Here is a tiny trained network, its code and every weight. The questions are about switching its units off for an input and a target symbol, where a switched-off unit gives its printed mean instead of its output.

import numpy as np


def w(rows, s, z=0):
    codes = np.array(rows[::2]) - 128.0
    scale = np.full(codes.shape[1], s)
    scale[-1] = z or s
    return codes * scale


def f(y):
    return np.maximum(y, 0)


def softmax(a):
    e = np.exp(a - a.max(-1, keepdims=True))
    return e / e.sum(-1, keepdims=True)


def log_softmax(a):
    a = a - a.max(-1, keepdims=True)
    return a - np.log(np.exp(a).sum(-1, keepdims=True))


def net(x, mask):
    ids = ['ΦΨδεζηθξπτ'.index(c) for c in x.split()]
    T = len(ids)
    res = E[ids] + P[:T]
    u = 0
    for l in range(2):
        q, k, v = (res @ M[l].T for M in (Q, K, V))
        z = softmax(np.where(np.tri(T) > 0, q @ k.T / 2**0.5, -1e9)) @ v
        res = res + np.where(mask[u], z, O[l][:, -1]) @ O[l][:, :-1]
        u += 1
        y = f(res @ A[l][:, :-1].T + A[l][:, -1])
        res = res + np.where(mask[u : u + 12], y, B[l][:, -1]) @ B[l][:, :-1]
        u += 12
    return log_softmax(res[-1] @ U[:, :-1].T + U[:, -1])


Q, K, V, O, A, B = {}, {}, {}, {}, {}, {}
E = w([
[9,146,149,111,198,120],'Φ',
[70,179,44,212,176,74],'Ψ',
[127,164,72,77,40,224],'δ',
[52,45,62,146,126,35],'ε',
[126,166,86,149,44,107],'ζ',
[184,123,42,227,116,99],'η',
[182,87,58,124,138,156],'θ',
[111,95,133,151,220,122],'ξ',
[72,65,122,79,117,128],'π',
[123,50,212,117,42,121],'τ',
],0.014)
P = w([
[136,92,15,122,176,255],'0',
[68,148,78,66,115,106],'1',
[65,144,91,93,108,113],'2',
[66,131,100,100,101,112],'3',
[67,135,102,116,91,114],'4',
[62,132,108,127,94,126],'5',
[61,132,110,143,91,121],'6',
[58,134,111,154,86,126],'7',
[56,131,118,163,80,124],'8',
[60,134,132,166,76,119],'9',
[57,134,129,183,79,122],'10',
[55,146,133,181,70,121],'11',
],0.0092)
Q[0] = w([
[244,226,203,81,146,48],'L0H1',
[33,50,95,255,42,148],'L0H1',
],0.0087)
K[0] = w([
[98,207,232,101,90,2],'L0H1',
[88,77,86,144,144,175],'L0H1',
],0.0098)
V[0] = w([
[254,131,134,182,154,235],'L0H1',
[121,213,77,126,94,122],'L0H1',
],0.0064)
O[0] = w([
[182,196,213,78,92,59,254],'L0H1',
[90,189,2,164,73,107,141],'L0H1',
],0.0095,0.0034)
A[0] = w([
[182,45,114,95,122,170,168],'L0N1',
[102,156,178,202,165,110,57],'L0N2',
[196,97,152,109,99,44,219],'L0N3',
[220,117,87,151,198,76,214],'L0N4',
[120,191,135,161,130,111,120],'L0N5',
[77,165,104,183,142,254,229],'L0N6',
[126,113,124,116,183,141,78],'L0N7',
[95,140,169,51,216,127,134],'L0N8',
[233,90,127,71,201,125,132],'L0N9',
[165,57,143,193,68,124,105],'L0N10',
[115,170,149,114,210,46,95],'L0N11',
[145,163,118,137,212,116,254],'L0N12',
],0.0094,0.0031)
B[0] = w([
[132,144,166,38,54,93,170],'L0N1',
[167,152,117,15,42,92,159],'L0N2',
[135,212,89,204,97,217,228],'L0N3',
[208,45,151,170,36,200,179],'L0N4',
[144,18,188,173,140,140,184],'L0N5',
[132,63,106,38,158,130,253],'L0N6',
[107,59,116,86,131,65,142],'L0N7',
[112,38,186,117,124,123,184],'L0N8',
[153,123,214,83,157,118,147],'L0N9',
[73,154,143,5,125,131,170],'L0N10',
[79,100,206,190,69,33,189],'L0N11',
[65,41,191,186,16,253,179],'L0N12',
],0.0069,0.0053)
Q[1] = w([
[78,64,70,116,2,108],'L1H1',
[181,175,129,77,206,67],'L1H1',
],0.0074)
K[1] = w([
[165,17,111,86,127,198],'L1H1',
[26,151,83,254,36,3],'L1H1',
],0.0084)
V[1] = w([
[70,13,82,20,246,245],'L1H1',
[152,126,255,45,101,95],'L1H1',
],0.0049)
O[1] = w([
[165,177,139,148,233,152,248],'L1H1',
[201,119,147,83,114,2,167],'L1H1',
],0.0099,0.015)
A[1] = w([
[50,151,173,170,153,63,88],'L1N1',
[30,206,136,157,165,222,97],'L1N2',
[190,121,157,155,94,54,1],'L1N3',
[60,29,105,186,153,81,160],'L1N4',
[136,184,96,171,123,110,101],'L1N5',
[170,229,63,75,103,146,35],'L1N6',
[105,72,133,1,136,121,130],'L1N7',
[71,186,159,2,129,149,107],'L1N8',
[44,72,66,125,54,165,208],'L1N9',
[47,124,134,83,157,107,186],'L1N10',
[138,179,152,140,193,172,124],'L1N11',
[206,111,99,187,161,120,107],'L1N12',
],0.0095,0.0055)
B[1] = w([
[186,133,50,174,153,254,196],'L1N1',
[80,149,149,161,117,48,245],'L1N2',
[39,133,124,155,143,120,215],'L1N3',
[96,117,151,112,133,209,196],'L1N4',
[190,97,103,110,124,89,159],'L1N5',
[155,168,188,222,188,139,179],'L1N6',
[70,202,139,132,151,124,215],'L1N7',
[99,146,37,200,37,143,204],'L1N8',
[236,39,123,154,206,58,219],'L1N9',
[163,148,83,33,118,134,206],'L1N10',
[124,52,212,96,35,137,254],'L1N11',
[120,36,84,122,74,153,196],'L1N12',
],0.0074,0.0089)
U = w([
[69,131,77,86,112,224,162],'Φ',
[69,116,109,212,165,128,2],'Ψ',
[154,215,78,168,130,210,185],'δ',
[122,117,1,114,204,113,134],'ε',
[163,170,149,160,218,54,88],'ζ',
[154,76,82,105,57,160,96],'η',
[229,152,118,39,149,188,218],'θ',
[120,107,198,132,141,162,35],'ξ',
[94,133,65,41,124,89,237],'π',
[105,155,159,108,46,137,96],'τ',
],0.0078,0.0051)

Each question gives the input, a string of symbols that net reads in full, and the target symbol t.
The units are the heads (2 rows each of Q, K, V and O) and the neurons (one row each of A and B). Each row of codes is followed by its name. A weight is (code - 128) times the scale printed after its matrix; where a second scale follows, it is the last column's (O, A, B and U).
mask holds one flag per unit, layer by layer, with each layer's heads first. A switched-off unit (its flag False) gives its mean, the last column of its rows in O or B, instead of its output. The means were averaged over made-up inputs and are rounded, as every weight is.
A unit's drop is (log p(t) with every unit on - log p(t) with that unit switched off) / (log p(t) with every unit on - log p(t) with every unit switched off).
The circuit of an input: a set's keep is (log p(t) with only the set's units on - log p(t) with every unit switched off) / (log p(t) with every unit on - log p(t) with every unit switched off). Starting from the 12 units with the biggest drops (on a tie, the unit counted first), units are removed one at a time, each time the one whose removal leaves the highest keep (on an exact tie, the one counted first), for as long as the keep stays at least 0.8.
units of the circuit, in order: the units of the circuit, biggest drop first
most important unit: the unit with the biggest drop
k most important neurons: the k neurons with the biggest drops, biggest first
top k neurons in layer l: the k neurons of layer l with the biggest drops, biggest first
input Ψ Ψ π ξ θ ζ Ψ θ π τ, target Ψ: top neuron in layer 0 : L0N6
input δ ζ ε Ψ π τ ζ ξ Ψ, target δ: 2 most important neurons : L1N1, L0N6
input η ε ξ π θ θ ζ Φ ξ Ψ δ, target η: units of the circuit, in order : L1H1, L1N9
input ζ ξ τ δ π θ Φ δ θ, target ε: units of the circuit, in order : L0H1, L1N11, L1H1, L1N9
input η θ ξ ε, target η: units of the circuit, in order : L1H1, L0H1, L0N3, L1N9
input Ψ ξ δ ξ π η Φ ζ τ Ψ π η, target Ψ: 2 most important neurons : L1N2, L0N6
input η π θ, target η: units of the circuit, in order : L1H1, L0H1
input θ ξ θ, target τ: 2 most important neurons : L0N9, L1N9
input δ π η η δ, target δ: top 3 neurons in layer 1 : L1N6, L1N8, L1N11
input ζ ε η ζ, target ε: 2 most important neurons : L1N9, L1N11
input ζ θ τ θ η δ ε, target ε: units of the circuit, in order : L1N9, L0H1, L1N11, L1H1
input π ζ ε η, target η: units of the circuit, in order : L1N12, L0N4
input Ψ π ζ, target Ψ: units of the circuit, in order : L1H1, L1N2, L0H1, L0N6
input θ Ψ Φ ξ δ δ η, target τ: units of the circuit, in order : L0H1, L1H1
input δ τ π π π π ζ π η ζ π, target δ: most important unit : L0N6
input θ ζ ζ η, target η: units of the circuit, in order : L0N4, L1N12
input η δ δ ζ Φ ξ τ, target η: 2 most important neurons : L1N9, L0N3
input Φ π θ τ η ζ, target ξ: top 2 neurons in layer 1 : L1N11, L1N12
input τ π Ψ π π τ Φ Ψ ξ Φ, target π: top 3 neurons in layer 0 : L0N1, L0N2, L0N9
input θ ξ Φ π δ ε δ τ, target τ: units of the circuit, in order : L0H1, L1H1, L1N9
